Each row is followed by its class; each block has classes of its own.
-5.65  0.74  0.70  0.37  0.21  2.02  0.41  -0.53  4.36  -0.61  0.45  -0.61  3.41  0.13  0.67  -1.01  0.88  -0.22  -0.81  -0.40  -0.28  -0.05  0.27  0.12  -0.20  -0.72  0.09  -0.35  -1.23  2.33  3.20  -2.39  -0.17  -1.53  1.28  -5.44 | S
-1.02  1.85  1.07  -0.83  -0.45  0.46  0.65  -0.18  -0.58  -0.24  3.36  -1.15  1.09  0.90  1.68  -0.12  0.30  0.47  -0.33  1.47  -0.08  -1.16  0.09  -0.23  1.82  0.43  0.21  -0.84  0.85  0.28  4.17  -0.85  -4.80  -0.34  0.28  1.89 | F
1.07  1.38  0.57  0.49  -0.06  -0.57  0.39  -0.75  0.24  -0.35  0.27  1.32  0.31  0.51  0.37  -0.39  0.07  0.30  0.98  -0.63  -0.06  1.46  -1.14  0.56  -0.37  -0.60  -0.36  1.12  -1.04  0.15  2.62  -1.43  0.08  0.12  0.06  -0.06 | S
-2.95  0.89  1.32  -0.82  -0.23  2.85  -0.08  -1.42  2.24  0.89  0.69  -1.83  3.57  0.94  -0.90  -0.02  -0.15  -0.70  0.06  1.17  -0.35  0.34  0.89  -0.05  1.32  0.00  -0.64  -0.26  -0.26  0.49  1.86  -1.42  -3.64  0.28  -0.33  -2.97 | S
1.12  2.93  0.66  -0.67  0.95  -1.12  0.71  0.14  -1.12  -0.62  1.97  -1.02  0.98  0.93  1.11  -0.63  -2.54  -1.03  0.87  1.62  -0.12  -0.74  0.10  0.17  2.30  0.47  0.94  -0.97  -0.87  -0.07  0.85  0.69  -6.02  -0.67  -0.82  3.38 | F
-1.69  -0.28  1.46  0.54  -0.10  1.29  0.14  -0.27  0.21  0.36  1.02  -0.58  1.34  0.77  -0.04  -0.15  0.11  -0.17  -2.64  0.56  0.43  0.76  0.84  0.28  1.17  -0.63  0.91  0.63  -2.31  0.38  3.66  -0.44  -2.60  0.27  -0.84  -0.53 | S
-0.73  -1.46  0.23  0.06  -1.02  3.82  -0.63  0.17  1.25  1.49  -0.72  -1.05  1.60  0.67  -2.41  0.33  -1.45  -0.70  -0.90  -0.04  -0.90  0.44  0.85  0.16  0.10  -0.82  -0.20  -1.51  0.98  -0.15  2.00  0.45  -1.37  1.15  -3.05  -2.43 | S
-2.06  1.31  1.86  -1.79  -0.55  4.09  0.31  -1.40  4.41  1.27  -0.07  0.57  2.91  0.31  -0.65  0.96  -0.10  -1.85  -0.21  -0.86  -0.20  1.52  0.38  -0.05  1.83  -1.19  -0.72  0.01  -1.31  1.30  -0.85  -2.16  -0.73  0.17  -0.28  -4.74 | S
-0.60  -5.97  -0.63  0.34  -0.20  -1.79  0.25  0.94  -1.09  -0.90  -0.14  -0.79  -0.53  0.55  1.18  -0.69  1.69  0.06  0.43  -1.35  0.10  -0.26  -0.49  -0.74  2.27  -0.08  0.65  0.67  1.55  0.70  5.06  0.25  -1.18  -0.89  -0.81  1.63 | F
-0.30  1.53  -0.56  -0.83  -0.16  -0.40  -0.52  -1.17  -0.94  0.53  -0.52  -2.40  2.43  1.24  0.50  0.24  5.24  -0.12  -0.29  -0.18  -0.30  -0.32  -0.44  0.29  3.83  0.57  0.64  -0.46  1.96  -0.60  2.54  1.48  -3.94  -0.04  0.29  0.46 | S
-1.29  0.50  -0.52  -0.77  1.03  0.31  0.64  0.38  -0.85  -0.86  -0.19  -3.02  0.03  1.20  0.55  -0.99  0.41  -0.03  -0.73  0.97  -0.40  -0.61  0.03  -0.06  0.04  0.65  -0.46  -0.90  0.43  -0.18  1.52  -0.31  0.13  -0.04  0.77  -0.99 | F
-0.28  0.00  1.43  -0.57  0.11  -3.22  0.69  0.54  -1.77  -0.60  0.00  -0.10  -0.12  -0.04  2.05  -0.11  0.32  1.36  0.00  0.96  0.33  -0.43  0.22  -0.62  1.49  0.46  0.80  0.10  -1.29  -0.50  4.00  0.43  -2.42  -0.29  -0.68  2.79 | F

A new block, with new classes.
-0.49  0.68  -0.39  -0.31  0.01  -0.73  -0.45  1.07  0.13  0.15  -0.24  -0.11  -0.29  -0.08  -0.15  -1.23  0.31  -2.28  -1.56  0.36  -1.86  2.21  0.72  0.02  -2.63  -2.16  -1.35  0.54  -0.43  1.25  -0.39  0.65  0.25  1.09  0.24  -0.35 | M
-0.42  -0.57  -0.79  -0.14  -1.39  -0.90  0.99  0.91  0.38  -0.30  1.57  -0.96  1.14  0.72  -0.55  0.86  -0.49  0.93  0.50  -2.13  -0.11  -0.38  -0.51  -0.36  0.20  -0.06  0.29  1.39  0.64  0.43  0.75  -1.03  -0.85  -1.60  -1.48  -0.37 | K
-0.22  0.74  0.32  1.44  -1.86  0.60  -0.86  -0.33  -0.36  0.81  -1.86  1.33  2.63  -1.33  0.72  1.13  -0.52  -0.03  -0.04  1.05  -1.46  -2.81  1.09  -0.60  0.47  -0.28  0.44  -0.27  1.19  -0.03  -0.45  3.66  1.30  -0.84  -1.77  -1.89 | E
-0.38  -0.43  -1.50  -0.26  -0.36  -0.80  0.28  2.06  0.99  -0.46  2.97  -1.63  2.37  0.89  -0.12  -1.79  -0.54  0.71  -1.40  -1.97  0.10  0.11  0.62  1.49  0.68  -0.47  -0.83  0.54  0.76  0.71  1.30  -0.47  -1.43  0.01  -0.27  0.24 | K
-2.12  -0.03  -0.32  -0.85  0.01  -0.35  -0.01  0.19  0.28  0.15  0.59  -1.72  -0.89  1.93  -0.99  -1.02  0.90  0.66  -0.70  -0.88  -2.49  1.19  0.52  0.04  -0.65  -1.82  -0.99  1.59  -0.33  1.75  -0.52  0.97  -0.15  -0.45  0.30  1.37 | M
-1.40  0.27  0.22  0.79  -1.26  2.46  -0.41  -0.85  -0.87  0.57  -1.34  0.72  1.17  -1.06  -0.21  1.40  -0.62  0.84  1.01  1.38  -1.48  -2.71  1.08  -1.06  0.11  -0.32  0.02  1.05  0.55  -0.47  -0.67  3.13  0.07  -2.08  -0.86  -0.82 | E
-0.97  -0.05  0.41  -1.76  -1.53  -1.11  0.14  1.91  0.57  -0.56  1.78  -1.63  4.26  1.69  -0.85  0.34  -0.34  -0.59  -0.69  -1.69  -0.74  -1.08  -0.10  0.21  0.12  -0.92  0.47  0.09  1.90  -0.06  0.20  1.02  0.13  -1.14  -0.96  0.01 | W
-0.95  0.66  -0.54  -0.94  -0.14  -0.49  -0.31  1.09  1.79  0.58  0.15  -0.59  -0.21  1.25  -0.24  -0.93  0.32  -1.69  -0.35  0.80  -2.88  1.32  2.00  0.55  0.22  -2.04  -1.68  2.34  -0.47  1.50  0.48  0.75  -0.28  0.16  0.81  0.81 | M
-1.01  0.00  1.02  -0.47  -0.80  -0.71  -0.30  -0.67  -0.33  0.22  -1.01  0.57  1.90  0.71  -1.08  0.69  -0.03  1.16  -0.11  0.04  -1.66  -1.78  -0.26  -1.45  -1.94  -0.90  0.74  -1.76  0.28  0.16  -1.10  0.85  1.00  -1.78  -1.18  -0.98 | E
-0.35  -0.33  -0.36  0.31  -0.81  0.42  1.38  2.79  0.08  -1.34  0.72  1.30  3.22  -1.64  0.23  -0.17  -1.86  -0.02  0.16  0.14  -5.11  -0.91  0.31  -0.15  -0.56  -1.07  -0.27  2.29  0.15  1.46  -1.01  0.55  0.98  0.63  0.02  -1.15 | W
-1.23  0.61  1.06  0.79  -1.27  -0.83  -0.04  -1.13  -0.44  0.70  -1.54  0.64  0.66  -0.58  -0.42  1.05  -0.96  -0.35  1.19  0.41  -0.81  -1.07  -0.13  -1.77  -0.97  -1.21  -0.89  -1.75  -0.50  0.00  -2.53  0.29  0.81  -2.83  -0.48  -0.85 | E
-0.02  0.63  0.00  1.27  -1.93  0.72  0.18  -1.03  0.13  0.61  -0.88  1.65  2.23  -0.88  0.88  1.51  -1.51  -0.11  0.57  2.01  -2.22  -3.38  1.51  0.73  1.61  -0.45  0.83  1.43  0.18  -0.27  0.39  3.79  0.83  -0.79  -1.36  -1.39 | E
-0.75  0.55  0.12  -0.23  -2.06  -0.17  1.00  1.58  0.20  -0.53  -0.18  1.53  4.58  -0.25  0.01  1.73  -1.50  -0.03  1.46  1.24  -1.28  -2.39  0.49  -0.64  1.22  -0.16  0.91  2.49  -0.15  0.90  -1.02  1.48  0.64  -0.13  -0.85  -0.52 | W
1.24  0.55  -1.00  -0.94  -1.89  -0.48  1.20  3.59  0.99  -0.38  2.24  -0.08  5.73  0.56  -0.24  0.00  -2.85  -0.46  -1.08  0.16  -0.36  -1.71  1.19  0.75  2.25  -1.26  0.30  0.29  0.80  -0.15  0.77  0.72  -0.59  1.91  -0.36  -0.70 | K
-0.76  -0.31  -0.29  1.95  -2.29  0.42  -0.80  0.57  -0.29  0.68  0.15  0.73  2.74  -0.70  -0.10  1.10  -1.10  0.92  0.05  -0.93  -1.75  -2.78  0.78  -1.40  -0.22  -0.31  0.52  -1.72  1.07  0.40  0.23  2.29  0.85  -3.21  -2.17  -2.70 | E
-0.82  -0.63  0.50  0.48  0.37  0.55  0.04  1.08  -0.45  -0.35  -1.31  0.89  1.62  -0.96  -0.01  0.38  -0.07  1.04  0.91  0.10  -0.65  -3.20  0.09  -0.79  -0.12  -0.87  1.22  1.76  0.63  1.27  -0.15  2.59  1.54  -1.59  -2.40  -0.91 | E
-0.83  -0.15  1.12  -0.39  -0.69  -0.13  -0.11  -1.21  0.46  0.96  -1.51  0.44  -0.08  0.87  -0.45  -0.03  0.35  -1.49  -0.93  0.67  -1.99  0.22  -0.01  -1.12  -2.15  -0.38  1.23  -1.63  0.51  0.68  -1.18  1.05  0.38  -1.54  -0.91  -0.48 | E
-1.90  -0.73  -0.58  -0.23  -2.10  0.67  1.24  1.40  0.62  -0.25  2.77  -0.91  1.63  0.69  -0.90  -0.80  -0.96  2.27  0.59  -1.92  -1.09  -0.49  -0.82  0.44  -1.27  0.67  -0.81  1.77  0.84  1.62  -1.05  -0.56  1.08  -1.32  0.70  -0.78 | W
-1.69  0.18  -1.20  -0.75  0.44  -0.53  -0.21  0.96  0.91  -0.21  -0.66  -0.04  -0.59  1.57  -1.18  -0.71  -0.30  -1.74  0.08  -0.63  -1.14  1.84  -0.30  -0.02  -1.14  -0.99  -0.79  1.26  -1.27  1.50  -0.77  -2.08  -0.05  -0.22  0.97  1.03 | M
-1.46  -0.68  -0.08  -0.21  -1.65  -0.19  2.13  0.78  0.89  -0.32  1.13  -0.43  0.57  0.28  -0.58  -0.45  -0.29  0.95  0.98  -3.89  -0.55  1.34  -1.87  -0.99  -1.55  0.58  -0.59  1.62  -0.30  1.89  -1.02  -3.33  -0.48  -1.37  1.65  -0.17 | W
-0.11  -0.86  -0.52  -1.17  -1.67  -0.50  0.09  2.42  0.27  0.75  2.19  -1.70  3.86  1.54  -1.03  -1.68  -1.33  0.85  -1.61  -1.97  0.79  -0.10  -0.56  -0.04  -1.64  -0.74  -0.68  -2.96  1.13  0.32  -0.27  -0.80  -0.60  -1.59  -0.37  -2.70 | K
-0.93  0.53  0.59  -0.84  -0.31  -0.98  -0.11  0.62  0.13  0.36  0.68  -1.04  0.13  1.23  0.60  0.41  -0.32  -1.04  -0.47  0.64  -1.39  -0.13  1.20  -0.44  0.81  -1.93  -0.38  2.68  -0.07  -0.28  0.40  0.41  -0.19  0.99  0.63  0.51 | M
-1.86  1.02  -0.05  -0.40  1.04  0.28  0.26  2.59  0.58  -0.15  -0.62  -0.40  -0.19  0.21  -1.06  -0.68  0.45  -1.27  0.49  0.04  -1.03  1.23  0.08  -0.27  -0.85  -0.32  -1.68  1.78  -1.42  1.43  -1.45  -0.65  0.14  0.61  0.05  1.45 | M
-1.09  0.57  1.80  0.36  -2.07  -0.09  -0.85  -2.12  0.12  0.96  -1.91  0.44  0.97  0.32  -0.38  1.69  -0.35  0.42  0.49  1.17  -0.37  -2.31  -0.07  -1.42  -1.61  -0.02  1.27  -2.64  0.57  -0.52  -1.51  1.74  0.92  -2.79  -1.44  -1.34 | E
-1.24  -0.50  -0.07  -1.15  -1.52  -0.46  0.39  0.23  0.54  0.44  1.25  -1.72  3.49  1.55  -1.58  -1.25  -0.65  1.86  -1.31  -1.92  -0.28  -1.16  -0.06  1.43  -0.32  -0.63  -0.04  -1.96  0.84  0.70  -0.33  0.25  -0.87  -2.48  -1.32  -1.14 | K
0.67  1.12  -1.18  -1.30  -1.62  -0.06  0.64  2.57  0.77  0.02  0.73  -0.07  3.32  0.83  0.22  0.08  -0.88  -1.54  -0.40  1.40  -2.08  -0.19  0.92  0.27  0.48  0.28  -0.88  2.68  -0.46  0.00  -0.16  1.78  0.06  1.40  -0.20  -4.35 | M
0.37  1.55  0.78  0.51  -2.66  0.26  -0.52  1.23  -0.50  -0.70  -1.42  1.42  4.93  -0.10  1.04  0.77  -2.77  -1.09  0.21  2.23  -1.64  -1.52  1.24  -1.09  -1.26  -1.54  -0.26  -0.68  0.41  -1.05  -0.63  1.91  0.44  0.34  -0.54  -1.44 | E
-0.38  0.43  -0.48  -0.78  -2.13  -0.99  0.83  2.05  0.60  0.03  0.77  -0.22  2.86  1.02  -0.64  -0.76  -1.04  -1.10  -1.19  -0.38  -3.11  -0.77  1.73  -0.04  -1.17  -2.14  -0.83  1.85  0.59  0.14  -0.08  1.66  0.12  0.02  0.21  -0.37 | M
-1.36  -0.83  1.38  0.69  -1.44  -0.13  0.85  1.49  -0.66  -0.31  -0.04  1.33  1.00  0.25  -1.10  -0.40  -0.45  0.38  0.49  -2.15  0.17  1.02  -1.98  -1.07  -2.03  1.66  -0.13  0.13  -0.22  1.90  -2.22  -3.36  0.37  -1.64  0.92  -0.72 | W
-0.80  0.24  0.02  1.26  -2.62  -0.14  -0.25  -0.37  -0.49  0.47  -0.11  1.02  1.59  -0.31  0.22  0.27  -0.91  0.18  0.73  1.16  -2.67  -1.88  1.07  -0.45  -0.85  -0.84  -0.48  0.68  0.54  0.24  0.55  3.41  0.94  -1.94  -1.00  -1.52 | E
-1.12  0.37  -0.35  -0.80  -0.22  -0.18  0.50  1.38  0.40  0.22  -0.07  0.16  0.20  0.89  -0.70  -0.60  -0.96  -1.30  -0.28  0.29  -2.59  0.95  0.46  -0.91  -1.44  -2.41  -2.39  1.79  -0.24  0.68  -1.47  0.20  0.49  0.90  0.73  0.05 | M
-1.63  -0.43  1.31  1.43  -1.99  0.24  -0.67  -1.44  -1.10  1.04  -0.84  0.28  0.34  -1.22  -0.95  0.48  -0.22  1.16  0.44  -1.28  0.41  -0.40  -0.81  -1.68  -2.76  0.34  0.04  -3.81  1.14  -0.07  -1.18  0.26  0.57  -2.76  -0.72  -2.13 | E
-0.33  -0.38  -3.93  -2.89  -0.62  -0.45  0.71  1.18  0.52  0.17  1.86  -1.40  3.45  2.72  -0.52  -1.55  -0.93  0.31  -0.83  2.74  -0.16  1.07  -0.66  0.04  -1.77  0.06  -0.41  -1.53  1.23  0.03  -1.73  -0.90  -0.76  -0.61  -0.24  -1.06 | K
-1.84  0.25  1.82  -0.62  -1.43  0.38  -0.25  -1.74  -0.77  0.27  -0.51  -0.71  -0.43  0.65  -0.94  1.20  0.54  0.61  1.07  -0.50  0.64  -1.11  -1.04  -2.72  -1.39  -0.61  -0.14  -2.21  -0.06  -0.41  -3.09  0.23  -1.63  -2.26  -0.39  -0.66 | E
-1.97  -0.32  0.81  -1.61  0.54  0.41  0.52  -1.97  -0.13  1.32  0.94  -2.19  -2.97  3.01  -2.14  -2.69  2.27  2.26  0.53  -3.23  0.99  2.11  -1.05  -0.28  -2.24  0.74  -1.48  -3.18  -0.42  1.13  -2.94  -3.37  -1.98  -2.94  1.96  0.90 | K
-0.83  0.41  0.49  -2.47  -0.80  -0.74  1.02  -0.04  1.01  -0.37  0.92  -1.61  1.92  3.92  -1.39  -0.77  0.33  0.89  -0.22  -2.49  -0.09  0.53  -0.15  0.08  -0.10  0.07  0.45  -2.79  -0.17  0.66  -1.76  -2.63  -1.36  -2.34  0.44  0.18 | K
-2.12  -0.10  -2.59  -0.60  0.01  0.08  0.60  2.35  0.73  -0.14  1.55  -0.73  -0.76  0.10  -0.46  -1.14  0.34  0.41  0.22  -0.59  -2.72  -0.40  1.03  1.28  0.06  -1.47  -1.04  4.23  0.93  1.95  0.57  1.57  0.60  -0.80  -0.38  0.64 | M
-0.20  -1.02  -0.16  -0.69  -3.12  -0.58  1.53  1.57  0.68  -0.20  1.43  0.40  5.38  0.73  -0.59  -0.74  -2.08  1.30  0.10  -1.89  0.35  0.54  -0.73  -0.23  -0.81  0.80  -0.35  -1.28  0.71  0.83  -1.55  -2.65  -0.23  -0.77  0.57  -2.35 | W
-1.08  -0.61  0.42  0.67  -2.24  -0.04  0.23  0.28  0.33  0.06  0.18  -0.50  1.74  0.27  -0.66  0.63  0.04  0.66  0.29  -0.20  -2.07  -2.02  0.68  0.09  -0.76  -1.75  0.35  -0.10  0.53  1.25  -0.17  1.48  0.80  -3.18  -1.50  -0.89 | E
